Each row is shifted at random along 7 fixed directions that mean nothing.
Known rows, with every step that occurs
relob-loto-telu-feve-matuvo: [-189  194   62  -92  255  -27 -101   96   46 -135 -117  -92   12  165
   58 -113 -212  156   12  158  121  -59 -181  -50   72 -149  -31 -110
    1   -7 -223  -54  157  215   -1   91 -240   -6  -65   80  124 -219
   -8  -53   96  104   18 -130  -56   62  110  151   16   20 -212   67]
telu-vipo-bifulu-loto-relob-zotat: [  85  300 -158 -152  255 -241   21 -178  268 -152   34 -109 -121  193
  128  -12 -254 -309   23  366  262  253 -186 -133 -134 -198  -61 -162
  186   76  123 -176  -85  395 -147   36 -226 -217 -179  -32   40 -387
  -75  184  231   -1 -205 -382 -277   26 -142  130  140   54 -307 -277]
relob-loto-telu-niva-vipo-bifulu: [ -45   -5   57  -72   80   18  101 -103   39  208  -26  -50  -24 -324
 -320   36  -24 -118 -139 -254  125   16 -217  186   88  -35   26   41
 -139  -36   -5  -29 -247 -110  -75  -29  140  134  -45  -46   21  -50
 -350   63 -218   37  129   34  101 -342  235  -55  -63  -43   -5 -114]
tika-libe-telu-feve-matuvo: [  47 -234  -50  139 -226   42  -97  108 -185 -352  -43  -23   33  161
  155  -94   72  104 -115  271 -192   31  335   78  148  -61  -36    8
 -111  136  -21 -104  348  -61   57  -82 -160  -52  -44  110   17  394
  383   -3  163  -92   66  497   42  335 -181  -33  -33   22  141  127]
relob-bifulu-libe-telu-vipo-zotat-feve-matuvo: [  64  -27   -7  -93   67 -225 -127   12   12 -287 -182   -8   -2  -25
   60  -84 -293   33   92  318  333  301    9  -67  -15  -52   38 -121
  264  -88  157   89  267   51 -189  -62 -198 -252   10   40   58  -72
  208  202  138 -249 -104  -89  -94  343 -178  -33    9  -85   24   51]
lomop-dorin-niva-vipo-zotat: [  95  192 -157  -47    2 -105   77  -77   92  -40  -36  103  -13   33
   95  124   12 -127  -55   86   12   61   51 -205 -142  -83   46 -164
   22  -17  187   11  -38   64  -20   25 -148 -109  -55 -225  -65  -32
 -127  -65  118  -30 -219 -419 -173    4   36  105   50 -167 -383  -44]
niva-feve-vipo-bifulu-libe-loto-relob: [ 195 -304  -90  -28  -90    1  -80  -74 -110 -173  -95   38  -21 -133
  -67  -63   -7 -119 -185  130   60  269  143    7  137   34   -1  -83
  -99   14  171   58   94 -256  -36 -238    1    8  124   51   79  312
  133  172  -58 -183   97  378  202   65 -113 -216 -133  147  270 -119]
tika-lomop-feve-matuvo-niva-vipo-zotat: [  61   61    9   96  -23  -43  -67   82  -58 -252  -46  163   31  173
  220  -82   43 -103  -29  189  -90 -124  215 -134 -221 -141    5  -24
 -124   70  134 -100  206  143   50  -81 -152 -154   15   36   71  247
  156   23  127  -72 -165 -108 -257  145   26  130  -42 -236 -108   11]
zotat-vipo-telu-niva-feve-matuvo: [ -64 -203    6  -37 -127 -122 -169  -94  -25 -113  -67  -51    4  -52
  -69 -225 -138 -116 -125   88  144  230    6   10  111   -9  -30   61
  -22 -127   80   15   51  -68 -231  -77  -22  -93  149  207   83  178
   59  -21  -62 -100  -59  138  -37   72  -89 -204 -189   33  265  106]
dorin-feve-vipo-zotat-telu: [  26  234  -73  -39  122  -69  109  -62  114  165   56  117  -13   12
   26   43   95  -10  109 -149    2  -42 -148 -227  -94   15   14  -25
   53 -150  -21   25 -188   25 -129  189  -18  -51  -62 -175 -129 -133
 -291  -48   -6  111 -208 -376  -57 -174   71  118   96 -157 -193  -67]
zotat-feve-niva-vipo-telu-relob-bifulu-libe: [ -57  -13  267  -35   73   -6  136  -71   94  490  230   14  141  -97
 -255   84  426   19   21 -391  -84 -152 -185  223  193    1   61  288
 -219   23 -316  -20 -509 -101   28  136  348  182  -52  148  -12    5
 -413 -102 -264  287  184   21  201 -436  203   23  153 -115   60  -48]
relob-zotat-telu-feve-vipo-bifulu-loto: [  54  142  -34   77   76   41  204  -96    1  162  162  110   34  -42
  145   87  181 -104   64 -192 -273 -208  116  -44  -96   45    9  128
 -170  225   64 -192 -121  -25  119   67   73    6 -172 -143 -155  256
 -200  145  -10   64 -204  -73   -2  -58  131   74   15  -21 -171   -2]
tika-loto-telu-feve: [  65 -347 -165 -120    2  -33   62 -213   -6  -10  -77 -183  -53 -375
 -327  -78 -113 -171 -356  -36  266  314 -204   83  286   67  -35  -33
  -46  -89   53 -111 -146 -303 -280 -156   63   76  -31  -17   70  131
 -243  131 -121  -50   76  337  132 -246    1 -182  -96  182  176 -161]
lomop-matuvo-niva-feve-vipo-bifulu-loto: [ -81   53  118 -153  129  -68 -167  207  -36 -225 -349  251  143 -145
   23  102  -78  299   52   -6  238    1   49 -201   -2  -88  108 -369
   30 -175  122  208  273   31   93 -191 -150   -3  228  -26  100  -90
   20  -51   11 -209   59 -323   -8  161  195   81   42 -261 -272  168]
lomop-relob-loto-bifulu: [ -26  -20   28  102  106  272  160   22 -188  162  103  -66  100  -97
  -87  -35   53   36 -165 -208 -264 -414  -39  135   44  -78  -13   92
 -331  270 -252 -231  -47 -145  235   63   56  195 -205 -104   25  214
 -204   -3 -279  279   82  212  190 -288  322  141 -143  216  -67  -78]
loto-relob-bifulu-libe-telu-niva-vipo: [  97 -115  105  -16   -4   -7   33   40 -117 -192 -190 -155  137 -292
 -247   14 -240  143  -76  157  291  107  -14  211  196 -210  115 -124
  -23  -23   59  110  130  -76   12 -123 -159  -38 -103    8  163   23
  -83  227 -156 -236  189   18  227  178  125   38    9  -15  -37   40]
loto-bifulu-libe-telu-feve: [  46  -81 -127  300 -225  327  114   77 -130  -79  181  -15  -64  171
  272   92  190  224  -11   51 -538 -390  389  134    2   88  -40  115
  -41  282  -28 -126  222  -29  312  167 -111   45 -213 -167 -220  310
  288  -93  227   55   12  356   82  280 -114  121   46  130   -7  168]
relob-bifulu-loto-telu-feve-niva-vipo: [-111  178   22   32  101  -16  -72  134  -81 -303 -173   30   75  162
  167  -21 -134  113   95  167  -44 -103  226  -96   10 -111   18 -161
 -115   66  126   26  306  109  172  -90 -295   32   20   50   60  127
  158  107   47 -208  -56 -101   23  330   32   62  -44  -47 -259  224]
loto-telu-relob-bifulu-libe: [  43  263   41 -137  292 -242  -13 -137  270 -132  247 -203  104  386
  -48  -73   72 -198  -49  484  205   43 -192  121  204 -467  -26  -85
  -88   60 -263 -230 -211  460 -151  138 -298 -105 -279  272  125 -303
 -133  -17  159  250  167 -157  -64 -145 -136  201  328   48 -309 -296]
tika-lomop-dorin-niva-feve-vipo-zotat-telu-relob-loto: [ -92  -64  127 -107  181 -155 -106   37   10   51 -133   66  195  -31
  -29   93  131  -69   64 -154  102  138   60 -229   47  123   93  -12
    9  -40  -63   64   24 -216  -88 -214  101  137  264  152  126  124
   -2  -80   67 -101  -35   16  -87 -101  -22 -223  -74    2  -64  -82]
loto-bifulu-libe-telu: [ 153   25 -122   53  -96  100  273 -137  136  313  418  -92 -118  114
  -94   54  280  -86  -75  -40 -171 -175 -230  188   83  -24 -100  124
  -56  -16 -226 -159 -443  173  -42  319  125   31 -345 -124 -165 -261
 -230  -82  -22  375  132   60   92 -348  -49  165  309   51   36 -165]
loto-bifulu-libe-telu-vipo-feve-matuvo-niva: [  56  -38   67  -54  -61  -22  -31   46  -13  -90 -120  -59 -100 -212
  -95  -90 -224   65  -68   98  239   26 -157  182  -30  -49   45   13
   56 -177  106   68   49   98 -134  -45  -13 -135  -24   17   50 -106
  -46   53  -99  -59   83  -33   -4   14   77   41    7 -147  117   74]
tika-relob-loto-bifulu-libe-telu-feve-vipo: [-105 -169   14   49  -64  205 -164  261 -257 -174 -274  -44  -54  -74
  122    0 -236  374   88   -6  -29  -86  104   30   74  197  -39 -128
  182   17 -111  135  400 -223  117  -77   -6  166   78  -53   55  -38
  372    1   22 -113  138  407  153  290 -104  -66 -119  138  174  198]
dorin-feve-vipo-telu-niva: [  -2  -57   -3  -62  -44   56   78   38    6  123 -201   92   -9 -346
  -67  176   93  205  -46 -318  -33   23    0  -45  107  139   95  -63
   -2  -96   69  128  -59 -206  -25  -30   71  114   33 -194  -87   20
 -254 -107  -37  -96  -60  -30   95  -82  167    3   30 -175 -126  104]
telu-feve-matuvo-niva: [-135 -240  152  -88  -82    7 -261  114 -151 -159 -244  -49   90 -134
 -105 -210 -131  274 -165   61  193   31  -34  135  186  -83   34  -87
  -90 -168 -148   80  245  -57 -123 -122  -55  -18  198  208  158   69
  126 -233 -138   -3  192  163   62   26  135  -27 -167  -41  172  256]
lomop-dorin-niva-vipo-bifulu-loto-telu-feve: [-143  -53 -128   71  -75  348  175  -56  -59  358   13   -7 -221 -332
   13  166  -45   72  -87 -431 -264 -313   -8   69  -92  384   -9  154
   68   54   89  -12 -131 -308  148   67  276  211   -4 -363 -228   65
 -185 -129 -100  123  -86   77   84 -158  129  -79 -171  149  -23  174]
relob-bifulu-libe-loto-telu: [ 158  -31 -171  219 -127  151  215  163 -116   13  119  219   62  160
  178  260  428  122   58 -179 -533 -206  356  -83   65  163    5   17
 -128  201  -36   -7  119  -58  325   -1   15  231  -72 -216 -201  245
  179   50  167  -58  -23  279  187   42  -36  120   70  -20 -124   15]
feve-matuvo-niva-vipo-zotat-telu-relob: [ -67   13   80  194 -175   46 -164  194 -165 -265 -202  125  129   58
  209   -7  -36  240   95  -10 -134 -110  342 -118 -105  -29   75   -5
   69   26  103  158  429  -39  113  -86 -100  -76  217  -31   18  214
  275 -145  153 -186 -159 -108 -143  385   22   50 -130 -225  -57  218]
dorin-niva-vipo-feve: [  11  -91 -172  -89  -94  -67 -170  -59    6 -132 -138   39  -97    5
   22  -69 -124  -83 -102  128   98  220   28 -129   40   11  -57 -176
   27 -201  128   50   38  -17 -182  -55 -135  -21  162   75  -23   42
   68 -113   19 -126  -42   15  -16   -9 -133 -133 -222   21   56    6]
telu-feve-matuvo-niva-vipo-bifulu-loto: [ -16   29   33 -247   44  -29  160 -252  209  350   58  -94 -174 -441
 -273  -34 -211 -195 -173 -168  381  120 -533  126  -85   -2  -25   65
   -4 -203  150  -33 -487   49 -226   62  239 -149  -89 -123    0 -312
 -637   53 -302  158  -24 -416  -55 -383  285    4   21  -60   22  -82]
loto-bifulu-libe-relob-zotat-telu-niva-feve: [ -25  -25   27  252 -124   45  -88   79 -176 -339   76 -114  154  317
  201 -124  -30   19   96  327 -263 -136  467   63  -43 -127   -4  113
 -100  231   87  -45  386   23  192  -52 -285  -79   -1  219   12  467
  437   58   91 -189  -23  206   15  497 -207  -32 -165  193   65  166]
lomop-tika-libe-telu-relob-bifulu-loto: [ 120 -324  134 -151   87   -9   44  -10 -105  -80  -48 -169  261 -330
 -364   47   -4   73 -229  100  338  117 -155  188  364 -212   97 -168
 -157    6 -210  -35  -60 -204  -55 -179   11   44 -138  126  230   81
 -173   98 -176    8  356  263  268 -147  134  -22  141  129    1 -166]
bifulu-loto-telu-feve: [ -50   42 -146  144  -40  211   50  -43   -4  -17  232  -49   -9  274
  241   -6  135   19  -67   88 -400 -315  184  -20   44   10  -73   53
 -132  190 -117 -212   39  101  188  157 -131   70 -146  -17  -96  189
   87 -167  214  181  -48  113  -44   56  -46   83   27  235 -133   88]
matuvo-niva-feve-vipo-zotat-bifulu: [ -84  283   91  -75   74  -87   61 -102  167  242  136  -14  -80  -12
 -167 -137  -95 -110   89  -86  219  -74 -383  -13 -257 -115  -31   76
   21 -206   27   31 -298  158 -164  222   57 -183  -58  -48  -41 -307
 -358  -45 -263  218  -65 -540 -128 -273  179  135   40 -139   -5  -62]
libe-loto-relob-zotat-bifulu: [  83  392  113  -52  309 -236  321  -83  298  254  355   42  195  308
 -186  144  447 -189  152  -37    8  -18 -220 -140  -79 -326   56   82
 -215   84 -195 -174 -449  363   98  214  -60  -97 -228   25  -39 -199
 -451  126  -61  227   17 -539   -8 -389  216  301  378 -154 -366 -364]
loto-telu-niva-vipo-bifulu: [  73  -11 -335  178 -271   14   88 -134   73 -120   86   68 -283   92
  204   33   41 -297  -85  -14 -311   54  279  -37 -136  154 -118   97
   75  123  403 -126   25   62  -40   -7   -8  -25  -24 -212 -269  140
  168   77  182 -153 -295  216 -143   95 -284  -72 -109  -33   51  -42]
niva-feve-vipo-bifulu: [ -97   68  -56    3   -5   69 -108   65   23  -23 -102  162 -168   64
  109    0   29  159   28  -96  -97  -82   16  -72  -19   22  -86 -136
   41  -17  -27   30   69   22   17  113  -48   37   32 -128 -121 -120
   86 -117   61   66  -13   58   25    0  -15   90  -12 -140  -31   47]
dorin-feve-matuvo-niva-vipo-telu-relob: [ -21  241   42  -27   35   73   84    1   70  -47 -171  -86 -130 -272
   20   15 -368   64  -71   -2  165  -85 -227    0 -189 -174   35   12
   61  -78  181   38   -9  136  -28   81 -140 -204 -120 -210   11 -133
 -430   14  -34   -1 -188 -496 -103   71  277  223  -67 -211 -242  -56]
lomop-dorin-feve-vipo-bifulu-loto: [ 107  -56 -167 -160  100  -34   77  -87   19   33 -134  201  -49 -269
   75  174  103  -27 -113 -136    4   74   81 -192   61  123   49 -203
  -46    0  204  -46  -42 -197  -46 -142   32   55   33 -253 -128  148
 -183   47   -2  -63 -126    3   97 -119   39  -54   -3  -45 -228  -29]
matuvo-niva-vipo-telu: [  54  -46 -169   43 -204   35  -33  -32  -15   34  -33   41 -174 -123
  -40  -52 -146  -66 -148 -160   27   20 -179   14  -44   74  -97  -33
   83 -238   67   75  -67   42 -190   61   52   30   44  -98  -58 -137
  -88 -122   -6   33  -80  -34  -54 -158    9   14 -158 -125  147  -77]
telu-niva-vipo-zotat-bifulu-libe-loto-relob: [ -27 -101 -125  273 -367  179  -75  162 -100  -43   98  163   -7  352
  334  145  258   67  229  -19 -494  -63  565 -190 -224  336  -18   95
  179  151  193  173  297 -134  332  -59  103   83  294  -60 -162  205
  600 -193  245 -185 -114  157 -140  370 -339 -185  -98  151  168  208]
relob-zotat-bifulu-libe: [  54  108 -108  -20  100  -85   62  -33  -16   -6  -24  -87   21  -79
  -81  -59 -272   59  121  154  269  102 -164   22  -13  -62  -20 -136
  223  -50   18   28   70    3 -157   82 -111 -106 -163 -142  -31 -288
  -58  130 -114   -7  -72 -275   11   66  -55  143  -45   66 -125   35]
bifulu-libe-loto-relob: [ 204 -488 -399   65 -397  150   63  -38  -78  129  -25   72 -210 -148
   63  125   65   30 -110 -231 -183  333   85 -144   97  563 -106  -13
  321  -58  138  174   11 -347  -43  -97  319  155  192 -298 -180  -67
  253  -50   73 -133 -142  428  124  -13 -314 -219 -151  266  401    0]
lomop-libe-loto-telu-relob: [  70  -37  -15   46  -33   41   55  -98  156  101  350 -110   99  314
  -57   77  315  -98 -147   83 -168  -49  -70   40  138  -83    8   72
  -70  104 -313 -104 -248  141   91  168   -1   44 -142   99   43  -60
  -15 -272  243  298  159   77  -56 -228  -65   14  291  170  -77 -259]
feve-vipo-zotat-bifulu-libe: [ 136  145   99   -8  122  -93   70  -75  -15   21  141   60  231   12
 -105  -52  192  -50   30  176   78  -92   41   79   68 -300   96  -61
 -224   54  -57  -79  -89  -22  -37   44  -90  -92 -188   37   59  124
 -198   56 -148  125   89 -214   33  -87  118  130  163  -89 -202  -20]
relob-bifulu-loto-telu-vipo-zotat-feve-matuvo: [-311  380  228  -70  301  171  -32   17   22  258  162 -243  -57   91
  -35 -280 -444   26  173  131  167 -415 -461  149 -224 -185  -60  154
    5  -18 -347 -135 -126  223   13  340  -23 -134 -230   96  140 -381
 -236  -79 -228  457   59 -438 -161 -135  272  174  -32  200  -51  125]
feve-matuvo-niva-vipo-telu-relob-zotat: [-133 -415  -59  -42 -328   52 -243 -128  -61  355  -74 -122 -347 -204
  -25 -191 -185  -67 -212 -405   27  220 -344  222   36  482 -220  246
  334 -201 -250   94 -194 -180 -389   34  582  173  287   43  -25 -336
  192 -338  -54  234  -37  508  -85 -280 -215 -297 -353   87  695   33]
libe-relob-bifulu-loto-telu-niva-vipo-zotat-feve-matuvo: [  46  -80   74  114  -86  -82  -30   65 -132 -264  -43  142  166  145
  226  -26  160  -87   68  111 -248   23  493 -129  -62  -34   62  122
 -207  197  240  -42  275  -40  186 -222  -84  -81  158  153   24  589
  267  213   57 -304 -158  164   -9  376  -62 -107 -118  -48   55  127]
feve-vipo-bifulu-loto-relob-zotat-telu-niva: [-167  250  138  -37  173   18   59  101   37  183  -75  -53   56 -103
  -83   46 -172  154  273 -195  140 -104 -181  -42 -109   29   62    5
  132  -42  -54  103  -49   32   39   59   73   25   -4  -74   20 -346
 -178   17 -154   20  -60 -389  -42  -30  176   93   66  -33 -165  122]
vipo-bifulu-loto-telu-relob-zotat-feve-matuvo: [ -19  303  -21   -5  191  -30  247 -201  172  206  244 -145 -144   30
   68 -125 -178 -300   60   19  -10 -109 -273    5 -243  -95  -81  292
  -34  172   53 -289 -296  231  -47  201   48 -225 -287  -99  -80 -101
 -394  240 -113  237 -298 -349 -146 -128  119  176    8   64 -109 -143]
libe-telu-vipo-bifulu-loto-relob: [ 145 -284  -43  -45  -46  -33 -156 -129  -45 -220   48  -56   55   38
  -48  -68  113 -187 -241  270   34  152  187  105  260 -149   -4 -106
 -171   32  -24 -153   37  -34 -100 -195  -66   26   64  251  118  263
  202  -17  127  -30  246  472   63  -34 -190 -225   35  187  187 -184]
tika-libe-bifulu-loto-relob-zotat-feve-niva-vipo: [  30  220  -42   91  -17  -59  185   77  -27  -60   31    8  -12  152
   81  -14 -125 -132  266   86  -13   39   63 -166 -297    4  -25   74
    6   59  289   15   16   86  165  -25  -39 -135  -60  -72  -28   14
  -18  347 -210 -182 -219 -327  -26  216  -22   81  -29  -10  -57   54]
loto-bifulu-libe-telu-vipo-zotat-feve: [ -23  -30   81   79   37   85 -200   -2 -131 -223   67 -160   93  123
  -10 -213 -224   40   32  431  108 -142  123  160  -17 -207   39  -33
   20   -1  -80  -35  266  -27  -22   70 -267 -158  -68  219  122  181
  291  -62   70   24  200   75  -61  238 -113  -75  -47  206  120   81]
loto-bifulu-libe-relob-zotat-feve-vipo-telu: [ 224  140 -159   15   82 -204   94  -78   95 -147   26   53 -115   96
  133  -23  -89 -214   87  129   58  188  -33 -143 -125  -21  -45    4
  142    2  215  -43  -19  155 -147   33 -134 -165 -139  -66  -72  -35
  -21  321  115 -133 -271  -93  -46  116 -190   73   57 -102   -6 -239]

Rows
[ -85   81   77 -169   78   -6 -180  147  -26  -90 -244  -90 -104 -181
 -259 -124 -515  132   40  161  556  139 -416   80  -47  -80   -3 -244
  223 -430    3  312  118   81 -194  -52  -75  -58  128   37  196 -536
   -5  -25 -136  -42  254 -290    6    5   72  -23  -38  -75   95   39] | feve-matuvo-niva-vipo-bifulu-libe-loto-telu
[ 109 -209  -14  111 -177  -46  -50   51 -122 -168  -89  -20   69  -76
  -14   33  -21   50   79   68   -6  168  291   94   60   77   77   28
  143   54  142   84  240 -131   -9 -173    2  -19   91   51  -24  172
  333  130   57 -293   24  284   66  265 -208 -142  -57   37  189   86] | loto-relob-zotat-vipo-bifulu-libe-telu-niva
[-235  169  177 -126  159   52  -50   96   89  160   66 -276  -77   42
 -172 -136 -418   10  225   71  366  -76 -490   50 -224    7  -37   49
  276 -172 -185   94 -157  137  -69  157   86  -94  -73  153  168 -581
  -57  -60 -210  204  107 -300 -138  -83    2    5  110  193  132   -7] | lomop-tika-libe-bifulu-loto-relob-zotat-feve-vipo-telu-niva
[   7   75   35  238  -77  190  119  108 -212  -94  -85  -14   40 -178
  -16   42 -206   19   99  -83 -161 -174  249   52 -231  -42   72  111
  -83  216  243   25  269 -157  268  -79  -84  -53  -49 -162  -33  339
   35  238 -117 -230 -100  -54   49  257  196   24 -243    6  -27   58] | libe-loto-relob-zotat-telu-niva-vipo-bifulu
[-223  114  205 -245  211   45  -60  -24  206  304  -12  -86  -31  -90
 -242    5  -32  122   43 -132  289  -13 -412   32   72  -60    6  -82
   15 -174 -213   94 -353   60  -24  100  144   70   72   83  118 -497
 -341 -200 -190  244  236 -302   31 -315  198   21  198   41  -53   -8] | telu-niva-feve-vipo-bifulu-loto-relob
[  96  -55    1  -95   38 -225   99  -94  106  -47   17  -98  156  -53
 -183   72   44 -116   21   79  220  309  -13  -52  112  -67   72  -58
   28  -56  125   22  -90   46 -113 -143  -41  -61   16   80   50  -66
  -85  141   -9 -198    6 -131    7   20  -68  -72  146   39  -70  -83] | libe-relob-zotat-bifulu-loto-telu-niva
[-173  126  -21  -68  194  -82 -108   45  165  105  -31   89  -55  208
  123   84   16  104  265  -99   52   75  -63 -240 -105  172  -23  -53
  335  -48  -96   55   -1  117   12   98   40   27  184   10  -85 -347
  145  -92  180    5 -100 -208 -137  -14 -146    7   37   33  -63    4] | telu-vipo-bifulu-loto-relob-zotat-feve
[  49  251 -122   50   -2 -188   61   62  193 -239    7  295   39  393
  401  193  350  -67  117   95 -305   38  378 -378  -70  -35   27  -72
  -92  112  272  -47   84  337  195  -45 -211  -50   63  -34 -116  162
   86   61  388 -232 -322 -262 -202  266  -95  130  209 -313 -425   82] | bifulu-loto-telu-niva-vipo-feve-matuvo
[ 70 -39  14 -28 -15  35 -37  92 -57 -33 -82  97  12 -11  89  76  -9 110
  39 -30 -61  53  31 -50  20  27 -22 -97  -4  78 -27  76  93 -47 127 -34
 -13  39   9 -22  19  24  61  69  17 -63  33  94 122  98  23  23 -66  38
  21 -59] | niva-feve-vipo-bifulu-libe-relob-loto
[ -52  -37  113  116 -175  251  144   19  -59  353  209 -107  -16 -141
  -77   45    5  194  112 -211 -153 -333  -88  200 -127  176   46  219
   97   42 -121   63 -164 -145  145  251  225  -21 -187 -152 -105  -82
  -62 -158 -166  209   51  -71   21  -31  103   39  118   85  117  217] | lomop-feve-vipo-zotat-bifulu-libe-telu-niva
[ -27 -164  -93   38  -95   51  -85   21  -71 -206  -11  -48 -112  186
  268  -98  -48   -4  -78  163 -212   21  200  -11   62   85 -118   59
   -6  159    2 -141  222   66   44  -61  -59  -15   22   74  -27  167
  331   33  159  -33  -81  420   11  251 -213  -65 -105  183  170   73] | libe-relob-bifulu-loto-telu-feve-matuvo
[   9  -99  108   48  -32  125   30  -34  -66  345  246   43  126    2
 -273   32  339  -13  -22 -184  -81 -142  -82  149  109   45   26   87
 -148 -117 -299   89 -259 -206   36   90  251  208   57   85   33   27
  -63 -187 -126  245  345  114  144 -333   73 -128   79   63  190  -43] | niva-vipo-zotat-bifulu-libe-loto-telu
[ 129    4   67   96  -15   77  -35  -93  -84 -153  172  -57   53  159
  123 -121  149  -89 -133  319 -202 -218  236  219   31 -230   19   52
 -277  222  -74 -196   68   16   71   55 -159  -87 -229  120   54  383
  148   -8  117  136  133  267  -13  126  -33   16  125   47    6  -10] | loto-bifulu-libe-telu-feve-vipo-zotat
[ 119  -86   58   73  -40  -49  -12  -72   -6 -155   69   21  159   10
  -48   77  175   67  -39  189   23   37  229   77   95 -153   99  -52
  -32   39   64   26  100  -76   38   10 -176 -109  -59   60   -8  292
   90   23  186 -131  131   17   36  231  -66  -31  141  -86  -56   -7] | niva-vipo-zotat-bifulu-libe-telu-feve
[  -1  127   -8  123  -71 -119  -56  -32   31 -177  167   -9   74  370
  117  -56   74 -287   99  212 -154   30  265  -94 -187 -121  -26   88
  -59  103  154  -74  111  157   53  -33 -147  -94   71  187    2  206
  255   33  136 -112  -80  -25 -199  171 -200 -115  -68   73   33 -114] | libe-relob-loto-telu-niva-vipo-zotat-bifulu
[ -16  233  -61   75  102   37  177  117   44  -68   24  134   -8  202
  289  175  217   74  123  -84 -330 -232  177 -195  -36    5  -20    6
  -93  239    8 -154   29  151  263   50  -73   85 -155 -180 -116   56
  -59  160  133    0 -189  -26   23   82   39  244  181 -108 -332    1] | tika-relob-bifulu-loto-telu-feve-vipo
[ 203   41  -66  -31   66 -115   31   -5  -71 -206  -58   43   77  -62
   22  -22 -213  -95   96  267  170  199   76 -104 -115 -102   55 -138
    7   46  238   37  199  -36    0 -100 -225 -218  -90  -28   37  173
   52  320  -10 -244  -88 -171   29  233   -8  -12  -78   38  -62  -63] | relob-zotat-feve-vipo-bifulu-libe-loto
[  37  234 -126   68    8   57  121 -102  -30   54   93  -94 -186   88
  176 -149 -265 -295   35   72 -130  -97  -55   16 -268  -27 -136  116
  -88  198  149 -190  -81  139   50   41   28  -76 -178 -110  -29  -34
  -72  221 -165  101 -261 -145 -101   15   28   96 -171  134  -26  -34] | feve-niva-vipo-bifulu-loto-relob-zotat
[ -40  310  204   56  235  -86  121  121   44  -46  -94  171  213    4
   18  155  232   68  127 -227 -100 -194  123 -151 -136 -140  153   38
 -215  101   99   50   51   59  226  -75  -87   47   61  -52    6  210
 -235  123  -18 -132  -97 -321   -3  -17  317  174   72 -301 -355  -79] | matuvo-niva-feve-vipo-zotat-telu-relob-loto-bifulu
[  19  -37  138   -7   14   38 -141  241 -158 -230 -388   67  229 -192
  -52  180 -160  379   91   44  180  117  166  -43   76  -44  174 -305
  135  -36   38  359  401 -194  180 -201 -156   73  156  -50  201  -28
  185  -13  139 -345  135 -152   34  390  128   11    7 -127 -204  154] | bifulu-libe-relob-loto-telu-niva-vipo-zotat
[-122  166  -78  202 -123  134   -3   82   33   61  168   83 -142  355
  313   64  222 -126   33 -205 -520 -328  182  -41 -221  135 -129  201
  -60  151  -26 -121    6  217  196   90   90  188   90   -2 -162   53
  177 -216  192  138 -123  164 -175  -99  -97   24 -129    3   16  -91] | matuvo-niva-vipo-telu-relob-loto-bifulu
[ -81  180  101   41   55   33  -73  143  -96 -132  -86   -6   17   50
  103 -157 -205    5  -19   49  -63 -237  -36   52 -120 -130   22   85
 -186   17  -44  -83  186  211   71  -28 -125  -28  -12  123  108  127
  -11   14  -68   32  -43  -72  -87   -7  245  127 -199  -60  -58   93] | relob-loto-telu-vipo-feve-matuvo-niva
[ 121  101   -8   25  -43  -30  165  -69   47   28  -50  -93 -232 -211
   20  -21 -312  -93  -19  -11  121   84 -216  167 -234   22  -28  183
  181   53  209    5  -65  134  -54   35   78 -209 -178 -201  -49 -168
 -162  307  -67  -61 -195 -171  -40  117   69  160  -54 -145   61  -73] | loto-telu-feve-matuvo-niva-vipo-bifulu-libe-relob-zotat
[ 161  336   48  123   71 -120  126  123   -1 -421   94   -8  135  361
  239   13   71 -232  123  452 -218 -132  386  -54 -138 -392   69   55
 -382  351  257 -259  185  311  297 -135 -400 -177 -271  186   78  463
   63  381   87 -191  -99  -86  -80  317   14  188  148  -88 -339  -98] | tika-loto-relob-bifulu-libe-telu-vipo-feve-niva
